Here is a tiny trained network, its code and every weight. The questions are about switching its units off for an input and a class, where a switched-off unit gives its printed mean instead of its output.

import numpy as np


def w(rows, s, z=0):
    codes = np.array(rows[::2]) - 128.0
    scale = np.full(codes.shape[1], s)
    scale[-1] = z or s
    return codes * scale


def norm(h):
    return h / np.sqrt((h * h).mean(-1, keepdims=True) + 1e-5)


def f(y):
    return y / 2 * (1 + np.tanh(0.7978845608 * (y + 0.044715 * y**3)))


def log_softmax(a):
    a = a - a.max(-1, keepdims=True)
    return a - np.log(np.exp(a).sum(-1, keepdims=True))


def net(x, mask):
    res = np.array(x, float).reshape(1, 3) / 4 @ E
    u = 0
    for l in range(2):
        y = f(norm(res) @ A[l][:, :-1].T + A[l][:, -1])
        res = res + np.where(mask[u : u + 6], y, B[l][:, -1]) @ B[l][:, :-1]
        u += 6
    return log_softmax(norm(res)[-1] @ U[:, :-1].T + U[:, -1])


A, B = {}, {}
E = w([
[99,210,163,136,82,181,83,1,73,141,91],'x0',
[185,186,58,172,140,208,100,144,78,81,172],'x1',
[125,48,119,144,36,104,150,80,67,83,183],'x2',
],0.004)
A[0] = w([
[85,105,152,100,94,118,134,152,130,201,2,30],'0.n1',
[100,175,196,196,141,127,91,64,70,154,98,21],'0.n2',
[126,183,138,181,205,77,100,133,141,206,87,6],'0.n3',
[76,94,144,103,60,158,168,108,120,87,168,141],'0.n4',
[160,179,89,146,144,154,79,128,109,93,151,102],'0.n5',
[196,57,100,118,190,116,153,137,178,131,142,241],'0.n6',
],0.0045,0.0016)
B[0] = w([
[82,109,112,239,152,49,162,89,129,178,187,197],'0.n1',
[158,182,160,119,84,92,86,134,210,20,108,189],'0.n2',
[97,80,50,55,188,183,114,230,40,148,10,174],'0.n3',
[70,161,122,109,203,118,145,253,67,188,70,203],'0.n4',
[47,104,146,160,172,11,164,127,124,191,151,185],'0.n5',
[142,155,180,161,145,180,141,48,68,58,84,251],'0.n6',
],0.0051,0.0031)
A[1] = w([
[159,181,41,172,148,162,109,134,131,132,190,7],'1.n1',
[106,63,78,76,1,140,148,125,89,110,149,58],'1.n2',
[181,65,116,105,154,149,189,184,204,70,162,3],'1.n3',
[105,79,197,74,154,115,149,113,179,168,94,60],'1.n4',
[199,125,168,126,87,149,124,95,188,23,84,166],'1.n5',
[88,134,121,166,162,56,127,134,115,76,101,208],'1.n6',
],0.0067,0.0021)
B[1] = w([
[24,43,157,187,29,25,143,39,190,202,126,173],'1.n1',
[124,207,63,137,248,178,74,155,206,186,30,185],'1.n2',
[114,254,175,75,45,138,31,39,145,121,100,192],'1.n3',
[99,170,85,186,61,125,80,79,138,138,171,203],'1.n4',
[169,136,220,57,113,160,116,156,142,81,185,163],'1.n5',
[189,72,139,92,131,156,171,152,93,89,172,253],'1.n6',
],0.0072,0.005)
U = w([
[145,225,226,57,59,182,32,29,175,38,132,135],'0',
[28,42,83,231,75,33,163,19,147,193,188,158],'1',
[100,176,33,121,246,206,75,165,132,180,36,164],'2',
[186,49,170,65,172,173,207,188,36,53,197,189],'3',
[215,128,65,81,45,179,177,183,211,222,192,1],'4',
[206,103,62,75,41,181,151,185,207,211,186,1],'5',
[220,120,63,77,41,194,187,177,226,229,191,1],'6',
[199,124,70,89,43,183,174,193,214,210,189,1],'7',
],0.012,0.0089)

Each question gives the input, the list of numbers given to net, and the class t.
The units are the neurons (one row each of A and B). Each row of codes is followed by its name. A weight is (code - 128) times the scale printed after its matrix; where a second scale follows, it is the last column's (A, B and U).
mask holds one flag per neuron, layer by layer. A switched-off neuron (its flag False) gives its mean, the last column of its row in B, instead of its output. The means were averaged over made-up inputs and are rounded, as every weight is.
A unit's drop is (log p(t) with every unit on - log p(t) with that unit switched off) / (log p(t) with every unit on - log p(t) with every unit switched off).
The circuit of an input: a set's keep is (log p(t) with only the set's units on - log p(t) with every unit switched off) / (log p(t) with every unit on - log p(t) with every unit switched off). Starting from all 12 units, units are removed one at a time, each time the one whose removal leaves the highest keep (on an exact tie, the one counted first), for as long as the keep stays at least 0.8.
circuit, biggest first: the units of the circuit, biggest drop first
most important unit: the unit with the biggest drop
top k neurons: the k neurons with the biggest drops, biggest first
top k neurons in layer l: the k neurons of layer l with the biggest drops, biggest first
drop of u: that unit's drop, to one decimal
input [-2,8,-6], class 1: most important unit -> 1.n1
input [-5,5,2], class 0: top 2 neurons -> (1.n3 0.n1)
input [6,0,-7], class 2: top 4 neurons -> (0.n3 0.n6 1.n3 1.n1)
input [0,0,1], class 3: top 2 neurons -> (0.n4 1.n2)
input [-4,-1,-1], class 0: top 2 neurons in layer 0 -> (0.n4 0.n5)
input [-7,-7,7], class 0: top 2 neurons in layer 1 -> (1.n3 1.n1)
input [-2,-3,4], class 2: top 3 neurons -> (0.n5 1.n2 0.n2)
input [4,-5,1], class 1: top 4 neurons -> (0.n1 0.n6 1.n3 0.n4)
input [7,-4,8], class 2: circuit, biggest first -> (1.n2 0.n6)
input [4,-8,-7], class 1: top 2 neurons in layer 0 -> (0.n1 0.n4)
input [-2,-1,0], class 3: top 2 neurons -> (0.n6 1.n3)
input [-2,3,-1], class 3: top 3 neurons -> (0.n6 0.n5 1.n6)
input [2,1,-4], class 2: top 2 neurons in layer 0 -> (0.n3 0.n6)
input [-2,2,0], class 3: most important unit -> 0.n6
input [2,0,2], class 3: top 2 neurons -> (0.n4 1.n3)
input [3,1,2], class 3: top 2 neurons in layer 1 -> (1.n3 1.n4)
input [-6,-6,3], class 0: top 2 neurons -> (1.n3 0.n5)
input [-7,6,6], class 0: top 2 neurons -> (1.n3 0.n1)
input [5,-1,6], class 2: top 3 neurons -> (1.n2 0.n6 0.n4)
input [-1,8,1], class 1: most important unit -> 1.n1
input [2,8,-3], class 1: drop of 1.n1 -> 0.1
input [-3,2,5], class 2: drop of 1.n2 -> 0.5
input [-8,5,3], class 0: drop of 0.n1 -> 0.0
input [-1,6,-2], class 1: drop of 1.n1 -> 0.4
